Below are the code and all the weights of a small trained network. Each question names an input and a class and asks about switching units off, where a switched-off unit gives its printed mean instead of its output.

import numpy as np


def w(rows, s, z=0):
    codes = np.array(rows[::2]) - 128.0
    scale = np.full(codes.shape[1], s)
    scale[-1] = z or s
    return codes * scale


def f(y):
    return np.maximum(y, 0)


def log_softmax(a):
    a = a - a.max(-1, keepdims=True)
    return a - np.log(np.exp(a).sum(-1, keepdims=True))


def net(x, mask):
    res = np.array(x, float).reshape(1, 7) / 4 @ E
    y = f(res @ A[0][:, :-1].T + A[0][:, -1])
    res = res + np.where(mask, y, B[0][:, -1]) @ B[0][:, :-1]
    return log_softmax(res[-1] @ U[:, :-1].T + U[:, -1])


A, B = {}, {}
E = w([
[134,139,140,118,120],'x0',
[91,254,63,209,123],'x1',
[207,133,187,173,245],'x2',
[130,132,133,125,126],'x3',
[133,130,123,125,128],'x4',
[132,132,135,125,123],'x5',
[207,78,121,234,42],'x6',
],0.0078)
A[0] = w([
[138,175,99,179,126,70],'N1',
[112,196,104,79,174,170],'N2',
[201,146,149,184,192,68],'N3',
[108,128,116,101,1,95],'N4',
[136,220,84,157,117,117],'N5',
[145,221,104,203,125,146],'N6',
[186,128,178,174,163,4],'N7',
[99,173,138,205,115,45],'N8',
[110,12,184,124,116,32],'N9',
[212,100,110,231,55,47],'N10',
[213,115,97,177,69,10],'N11',
[157,170,99,178,110,131],'N12',
[186,166,144,151,236,90],'N13',
[200,83,135,88,113,103],'N14',
[162,130,169,201,64,30],'N15',
[72,109,72,105,43,41],'N16',
],0.012,0.0032)
B[0] = w([
[163,112,198,179,125,176],'N1',
[26,91,247,97,103,205],'N2',
[144,204,57,113,12,216],'N3',
[151,224,63,239,99,223],'N4',
[134,54,174,182,147,202],'N5',
[175,34,221,154,91,222],'N6',
[165,143,11,157,14,190],'N7',
[215,66,150,197,157,177],'N8',
[226,69,197,215,201,215],'N9',
[7,157,117,7,219,255],'N10',
[2,183,169,33,204,208],'N11',
[153,47,185,188,162,187],'N12',
[82,188,23,101,38,234],'N13',
[180,75,226,229,170,198],'N14',
[41,131,95,101,166,198],'N15',
[144,222,97,209,112,208],'N16',
],0.0077,0.0096)
U = w([
[211,32,195,220,100,55],'0',
[28,205,151,45,158,253],'1',
[169,254,12,196,16,49],'2',
],0.0086,0.0039)

Each question gives the input, the list of numbers given to net, and the class t.
The units are the neurons (one row each of A and B). Each row of codes is followed by its name. A weight is (code - 128) times the scale printed after its matrix; where a second scale follows, it is the last column's (A, B and U).
mask holds one flag per neuron, in row order. A switched-off neuron (its flag False) gives its mean, the last column of its row in B, instead of its output. The means were averaged over made-up inputs and are rounded, as every weight is.
A unit's drop is (log p(t) with every unit on - log p(t) with that unit switched off) / (log p(t) with every unit on - log p(t) with every unit switched off).
The circuit of an input: a set's keep is (log p(t) with only the set's units on - log p(t) with every unit switched off) / (log p(t) with every unit on - log p(t) with every unit switched off). Starting from the 12 units with the biggest drops (on a tie, the unit counted first), units are removed one at a time, each time the one whose removal leaves the highest keep (on an exact tie, the one counted first), for as long as the keep stays at least 0.8.
circuit, biggest first: the units of the circuit, biggest drop first
most important unit: the unit with the biggest drop
k most important neurons: the k neurons with the biggest drops, biggest first
drop of u: that unit's drop, to one decimal
input [3,7,2,-7,-1,6,6], class 0: circuit, biggest first	(N6)
input [-3,2,5,6,6,-5,8], class 1: 2 most important neurons	(N10; N11)
input [1,-3,8,0,-7,0,8], class 1: 2 most important neurons	(N10; N11)
input [6,-2,-4,0,4,6,-2], class 2: 2 most important neurons	(N10; N11)
input [0,6,2,1,0,3,5], class 0: 3 most important neurons	(N6; N8; N12)
input [-7,7,6,-4,-8,1,-6], class 0: 2 most important neurons	(N6; N10)
input [2,7,-4,5,8,2,8], class 1: 3 most important neurons	(N10; N11; N15)
input [1,-8,-2,-2,7,-1,-7], class 0: 2 most important neurons	(N10; N9)
input [1,-4,7,-6,-6,0,5], class 2: 2 most important neurons	(N7; N3)
input [-6,7,6,8,6,2,-1], class 0: 2 most important neurons	(N6; N5)
input [2,-6,-8,-7,-7,-5,1], class 2: 2 most important neurons	(N4; N16)
input [1,-4,-7,-2,3,0,-1], class 2: drop of N15	0.0
input [-5,-4,7,8,1,-8,-3], class 2: drop of N13	0.1
input [-4,-1,4,-3,-6,5,6], class 1: drop of N10	0.2
input [-1,-5,7,4,-7,-5,-1], class 2: most important unit	N13
